grid = [133 121 134 122 122 107 137 137 124 127 111 132 131 139 134 136]
The entry just right of 127 is 111
The entry just left of 127 -> 124
Report the entry just right of 121.
134
Report the entry just right of the smallest entry.
137
Report the entry just right of 111.
132

Read these off the array that follows. Indices start at 0.
1) What is the top entry of the column that holds the largest entry?
2) What is the entry at row 0, column 2?
3) What is the entry in the bottom-left corner?
4) What is the entry just right of 143?
5) What is the entry directly below the smallest entry?
6) What is the entry directly below 135?
7) What is the entry just left of 147?
8) What is the entry in the top-right corner?
[[117 139 141 156 100 150 147 137]
 [122 131 136 146 109 138 143 137]
 [123 130 129 138 120 137 132 126]
 [121 124 128 137 119 137 135 133]
 [122 125 125 134 126 131 133 128]
 [122 126 126 137 113 142 136 130]]
1) 156
2) 141
3) 122
4) 137
5) 109
6) 133
7) 150
8) 137

[[135 136 133 119 129]
 [129 142 128 144 106]
 [142 129 133 127 141]
 [122 142 126 136 118]]
The last entry, reading row by row: 118
The first entry, reading row by row is 135
The 1st entry on the diagonal from the top-right corner is 129
Find the entry just right of the largest entry.
106
Find the 2nd entry in reading order.
136
The bottom entry of the column that holds the largest entry is 136
Find the bottom-left entry.
122
The second entry on the diagonal from the top-right corner -> 144

[[142 138 115 149 136 129 118 115 115 100 137]
 [123 128 128  98 126 111 117 119 129 137 133]]
The fifth entry from the end, reading row by row -> 117
Read off the entry just left of 100.
A: 115
Read off the smallest entry in the last column.
A: 133
Read off the entry just right of 136.
A: 129
Read off the 1st entry in reading order.
A: 142
Read off the entry just right of the smallest entry.
A: 126
Read off the 4th-last entry, reading row by row.
A: 119
The largest entry in the last column -> 137

[[139 114 120 120 110 111 112]
 [121 141 101 141 116 130 134]
 [134 124 141 137 137 139 143]
 [143 117 147 143 137 131 127]
 [138 114 119 118 110 111 110]]
Give the smallest entry in the last column.
110
Give the entry in the top-right corner.
112
The largest entry in the last row is 138
Give the entry just right of the largest entry.
143
The entry just left of 147 -> 117
Give the entry at the centre.
137
Give the bottom entry of the column that holds the largest entry.
119
Give the second entry on the diagonal from the top-right corner.
130
Give the entry directly above 147.
141
Give the third entry in reading order.
120
The entry in the top-left corner is 139
The entry directly below 116: 137
Give the largest entry in the last column.
143

Read these off the array that follows.
1) Report the smallest entry.
2) Report the third smallest entry.
3) Report the entry in the bottom-left corner.
4) Report the largest entry in the last row.
5) Report the entry just left of 119.
6) Report the bottom entry of the column that holds the largest entry.
7) Report the entry in the bottom-right corner.
8) Report the top entry of the column that holds the largest entry.
134,140,130,112,121,139,156,131,116,112
115,120,112,133,119,147,110,148,127,131
116,134,116,109,117,114,134,114,141,112
111,132,129,126,152,102,113,124,116,134
1) 102
2) 110
3) 111
4) 152
5) 133
6) 113
7) 134
8) 156
